Below are the code and all the weights of a small trained network. Each question names an input and a class and asks about switching units off, where a switched-off unit gives its printed mean instead of its output.

import numpy as np


def w(rows, s, z=0):
    codes = np.array(rows[::2]) - 128.0
    scale = np.full(codes.shape[1], s)
    scale[-1] = z or s
    return codes * scale


def norm(h):
    return h / np.sqrt((h * h).mean(-1, keepdims=True) + 1e-5)


def f(y):
    return y / 2 * (1 + np.tanh(0.7978845608 * (y + 0.044715 * y**3)))


def log_softmax(a):
    a = a - a.max(-1, keepdims=True)
    return a - np.log(np.exp(a).sum(-1, keepdims=True))


def net(x, mask):
    res = np.array(x, float).reshape(1, 5) / 4 @ E
    u = 0
    for l in range(2):
        y = f(norm(res) @ A[l][:, :-1].T + A[l][:, -1])
        res = res + np.where(mask[u : u + 15], y, B[l][:, -1]) @ B[l][:, :-1]
        u += 15
    return log_softmax(norm(res)[-1] @ U[:, :-1].T + U[:, -1])


A, B = {}, {}
E = w([
[30,72,130],'x0',
[125,132,128],'x1',
[176,10,3],'x2',
[129,132,123],'x3',
[169,66,206],'x4',
],0.0042)
A[0] = w([
[134,117,119,8],'0.n1',
[155,61,207,113],'0.n2',
[56,175,204,204],'0.n3',
[31,57,137,84],'0.n4',
[46,191,44,222],'0.n5',
[122,147,134,90],'0.n6',
[86,174,102,230],'0.n7',
[142,163,103,89],'0.n8',
[118,97,81,64],'0.n9',
[133,104,103,91],'0.n10',
[128,120,128,6],'0.n11',
[2,74,103,123],'0.n12',
[118,120,107,207],'0.n13',
[115,220,49,93],'0.n14',
[162,72,67,140],'0.n15',
],0.0067,0.0016)
B[0] = w([
[136,158,117,102],'0.n1',
[128,45,165,169],'0.n2',
[36,75,129,255],'0.n3',
[162,30,113,182],'0.n4',
[154,67,215,223],'0.n5',
[123,134,121,122],'0.n6',
[115,110,172,183],'0.n7',
[143,116,139,125],'0.n8',
[98,132,128,136],'0.n9',
[108,139,133,128],'0.n10',
[145,148,115,100],'0.n11',
[163,8,142,210],'0.n12',
[112,113,139,156],'0.n13',
[178,54,181,172],'0.n14',
[21,153,174,194],'0.n15',
],0.011,0.0029)
A[1] = w([
[70,133,114,186],'1.n1',
[109,95,111,51],'1.n2',
[220,63,207,153],'1.n3',
[145,78,47,68],'1.n4',
[44,124,46,233],'1.n5',
[138,104,85,55],'1.n6',
[148,29,187,98],'1.n7',
[183,177,117,247],'1.n8',
[181,155,115,80],'1.n9',
[150,163,132,182],'1.n10',
[122,149,129,171],'1.n11',
[222,177,111,190],'1.n12',
[225,190,117,203],'1.n13',
[127,68,2,71],'1.n14',
[17,129,111,101],'1.n15',
],0.0078,0.0014)
B[1] = w([
[162,127,135,148],'1.n1',
[141,121,136,139],'1.n2',
[153,218,63,224],'1.n3',
[85,130,203,146],'1.n4',
[167,181,182,162],'1.n5',
[96,129,162,124],'1.n6',
[199,207,51,253],'1.n7',
[132,61,114,134],'1.n8',
[121,72,116,117],'1.n9',
[125,92,129,126],'1.n10',
[133,117,130,127],'1.n11',
[153,18,128,139],'1.n12',
[132,10,96,145],'1.n13',
[57,148,248,166],'1.n14',
[194,107,128,166],'1.n15',
],0.012,0.0051)
U = w([
[35,165,228,169],'0',
[144,2,89,128],'1',
[184,147,126,153],'2',
[169,191,54,123],'3',
[164,151,115,127],'4',
[54,160,63,2],'5',
],0.0089,0.0062)

Each question gives the input, the list of numbers given to net, and the class t.
The units are the neurons (one row each of A and B). Each row of codes is followed by its name. A weight is (code - 128) times the scale printed after its matrix; where a second scale follows, it is the last column's (A, B and U).
mask holds one flag per neuron, layer by layer. A switched-off neuron (its flag False) gives its mean, the last column of its row in B, instead of its output. The means were averaged over made-up inputs and are rounded, as every weight is.
A unit's drop is (log p(t) with every unit on - log p(t) with that unit switched off) / (log p(t) with every unit on - log p(t) with every unit switched off).
The circuit of an input: a set's keep is (log p(t) with only the set's units on - log p(t) with every unit switched off) / (log p(t) with every unit on - log p(t) with every unit switched off). Starting from the 12 units with the biggest drops (on a tie, the unit counted first), units are removed one at a time, each time the one whose removal leaves the highest keep (on an exact tie, the one counted first), for as long as the keep stays at least 0.8.
circuit, biggest first: the units of the circuit, biggest drop first
unit that matters most: the unit with the biggest drop
k most important neurons: the k neurons with the biggest drops, biggest first
top k neurons in layer l: the k neurons of layer l with the biggest drops, biggest first
drop of u: that unit's drop, to one decimal
input [8,5,-3,8,4], class 1: 2 most important neurons : [0.n3 1.n7]
input [8,5,-1,6,-3], class 1: unit that matters most : 0.n12
input [3,1,-7,0,8], class 3: circuit, biggest first : [0.n15 1.n14 1.n7]
input [8,-6,-6,4,-7], class 1: circuit, biggest first : [0.n12 1.n14 0.n15]
input [6,5,7,4,-4], class 0: top 2 neurons in layer 1 : [1.n14 1.n4]
input [-3,5,5,0,5], class 0: circuit, biggest first : [0.n5 0.n14 0.n12 1.n14]
input [-7,-4,-4,-5,2], class 1: top 2 neurons in layer 0 : [0.n5 0.n12]
input [-1,1,3,2,5], class 3: top 2 neurons in layer 0 : [0.n2 0.n3]
input [8,2,-6,-7,-5], class 1: 2 most important neurons : [0.n3 0.n12]
input [-7,-3,7,5,5], class 0: top 3 neurons in layer 0 : [0.n5 0.n15 0.n14]
input [-4,2,-5,-4,7], class 3: 2 most important neurons : [0.n2 0.n15]
input [4,-6,-4,4,-1], class 2: top 3 neurons in layer 1 : [1.n7 1.n13 1.n14]
input [7,7,8,5,5], class 0: top 2 neurons in layer 0 : [0.n5 0.n14]
input [3,-6,6,-1,-5], class 0: circuit, biggest first : [1.n14]
input [7,0,-5,0,-2], class 1: top 2 neurons in layer 1 : [1.n14 1.n7]
input [-5,-5,-2,0,4], class 1: top 2 neurons in layer 0 : [0.n5 0.n12]
input [-6,-2,7,5,6], class 0: top 3 neurons in layer 0 : [0.n5 0.n14 0.n15]
input [-5,-1,8,-3,4], class 0: 2 most important neurons : [0.n5 0.n15]
input [5,0,-2,0,0], class 1: 3 most important neurons : [0.n3 0.n12 0.n4]
input [2,-6,-7,-4,8], class 3: 2 most important neurons : [0.n15 1.n14]
input [4,-6,8,-2,0], class 0: unit that matters most : 1.n14
input [-5,-2,7,-1,-7], class 0: drop of 0.n15 : 0.2
input [-8,2,5,-1,-4], class 1: drop of 0.n3 : 2.1
input [3,-8,8,-5,-7], class 0: drop of 1.n14 : 0.6
input [-3,-4,7,-5,4], class 0: drop of 0.n13 : 0.0
